Below are the code and all the weights of a small trained network. Each question names an input and a class and asks about switching units off, where a switched-off unit gives its printed mean instead of its output.

import numpy as np


def w(rows, s, z=0):
    codes = np.array(rows[::2]) - 128.0
    scale = np.full(codes.shape[1], s)
    scale[-1] = z or s
    return codes * scale


def norm(h):
    return h / np.sqrt((h * h).mean(-1, keepdims=True) + 1e-5)


def f(y):
    return y / 2 * (1 + np.tanh(0.7978845608 * (y + 0.044715 * y**3)))


def log_softmax(a):
    a = a - a.max(-1, keepdims=True)
    return a - np.log(np.exp(a).sum(-1, keepdims=True))


def net(x, mask):
    res = np.array(x, float).reshape(1, 2) / 4 @ E
    u = 0
    for l in range(3):
        y = f(norm(res) @ A[l][:, :-1].T + A[l][:, -1])
        res = res + np.where(mask[u : u + 5], y, B[l][:, -1]) @ B[l][:, :-1]
        u += 5
    return log_softmax(norm(res)[-1] @ U[:, :-1].T + U[:, -1])


A, B = {}, {}
E = w([
[149,56,118,128,47,255,175,176,92,118],'x0',
[135,110,180,103,125,167,62,74,162,75],'x1',
],0.0078)
A[0] = w([
[102,142,159,149,195,198,149,128,106,140,6],'L0N0',
[156,101,112,109,74,167,144,167,93,202,255],'L0N1',
[112,187,137,193,152,199,100,129,179,93,58],'L0N2',
[88,134,114,123,245,73,62,90,168,253,175],'L0N3',
[250,103,185,20,69,125,33,72,190,38,153],'L0N4',
],0.0032,0.0044)
B[0] = w([
[130,113,83,72,93,148,69,140,226,213,91],'L0N0',
[90,225,254,117,69,32,181,70,43,153,253],'L0N1',
[36,43,91,97,121,103,191,94,157,186,107],'L0N2',
[90,138,254,167,59,145,145,158,53,150,247],'L0N3',
[86,57,113,95,87,47,154,177,129,199,243],'L0N4',
],0.0041)
A[1] = w([
[158,75,135,72,138,189,36,66,205,45,4],'L1N0',
[188,91,75,129,119,231,151,172,113,117,144],'L1N1',
[137,152,2,160,152,133,156,206,118,194,46],'L1N2',
[82,113,181,145,85,105,142,163,105,146,122],'L1N3',
[138,143,149,170,127,168,93,135,117,97,25],'L1N4',
],0.0091,0.0035)
B[1] = w([
[72,119,27,70,196,179,169,125,177,254,201],'L1N0',
[45,240,159,172,145,144,61,142,129,83,193],'L1N1',
[84,68,65,59,179,188,121,50,219,210,168],'L1N2',
[148,57,114,88,97,96,125,132,144,122,253],'L1N3',
[101,77,149,76,109,79,183,201,146,127,114],'L1N4',
],0.0093,0.0074)
A[2] = w([
[172,254,193,200,211,56,61,90,148,87,1],'L2N0',
[231,65,153,138,90,93,132,138,116,75,24],'L2N1',
[144,110,70,105,157,151,170,96,115,220,97],'L2N2',
[142,140,35,89,193,190,126,109,145,176,81],'L2N3',
[86,191,147,183,55,234,150,190,126,35,23],'L2N4',
],0.0092,0.006)
B[2] = w([
[59,246,229,182,136,207,66,126,47,32,219],'L2N0',
[202,64,138,186,53,116,190,206,139,100,154],'L2N1',
[141,92,74,80,155,143,88,117,222,155,255],'L2N2',
[158,79,78,67,171,28,181,192,188,146,232],'L2N3',
[117,231,218,154,171,81,45,76,58,71,220],'L2N4',
],0.011,0.0073)
U = w([
[53,237,213,174,201,93,62,89,88,57,202],'0',
[64,64,49,43,180,110,154,48,192,224,191],'1',
[213,36,192,170,31,66,202,217,79,63,173],'2',
[231,115,40,246,175,235,179,40,25,186,11],'3',
],0.013,0.011)

Each question gives the input, the list of numbers given to net, and the class t.
The units are the neurons (one row each of A and B). Each row of codes is followed by its name. A weight is (code - 128) times the scale printed after its matrix; where a second scale follows, it is the last column's (A, B and U).
mask holds one flag per neuron, layer by layer. A switched-off neuron (its flag False) gives its mean, the last column of its row in B, instead of its output. The means were averaged over made-up inputs and are rounded, as every weight is.
A unit's drop is (log p(t) with every unit on - log p(t) with that unit switched off) / (log p(t) with every unit on - log p(t) with every unit switched off).
The circuit of an input: a set's keep is (log p(t) with only the set's units on - log p(t) with every unit switched off) / (log p(t) with every unit on - log p(t) with every unit switched off). Starting from the 12 units with the biggest drops (on a tie, the unit counted first), units are removed one at a time, each time the one whose removal leaves the highest keep (on an exact tie, the one counted first), for as long as the keep stays at least 0.8.
units of the circuit, in order: the units of the circuit, biggest drop first
k most important neurons: the k neurons with the biggest drops, biggest first
top k neurons in layer l: the k neurons of layer l with the biggest drops, biggest first
drop of u: that unit's drop, to one decimal
input [5,-4], class 0: units of the circuit, in order => (L1N1)
input [4,-2], class 0: 2 most important neurons => (L0N4 L0N3)
input [-3,-1], class 2: 2 most important neurons => (L1N0 L0N3)
input [0,3], class 2: 2 most important neurons => (L0N4 L1N0)
input [5,-5], class 0: 2 most important neurons => (L1N1 L0N4)
input [6,-6], class 0: top 2 neurons in layer 0 => (L0N4 L0N1)
input [3,1], class 2: 2 most important neurons => (L0N1 L1N0)
input [2,-2], class 2: 2 most important neurons => (L0N1 L1N0)
input [-2,-4], class 1: 3 most important neurons => (L0N1 L2N0 L1N1)
input [6,7], class 1: 2 most important neurons => (L1N0 L0N3)
input [-3,-2], class 2: 2 most important neurons => (L1N0 L0N3)
input [1,-3], class 2: 2 most important neurons => (L1N0 L0N1)
input [2,3], class 2: 2 most important neurons => (L0N4 L1N0)
input [4,8], class 1: units of the circuit, in order => (L1N0)
input [1,3], class 2: 3 most important neurons => (L0N4 L1N0 L1N2)
input [6,-5], class 0: drop of L1N1 => 2.9
input [7,2], class 0: drop of L1N1 => 0.1
input [-1,1], class 2: drop of L1N0 => 0.2
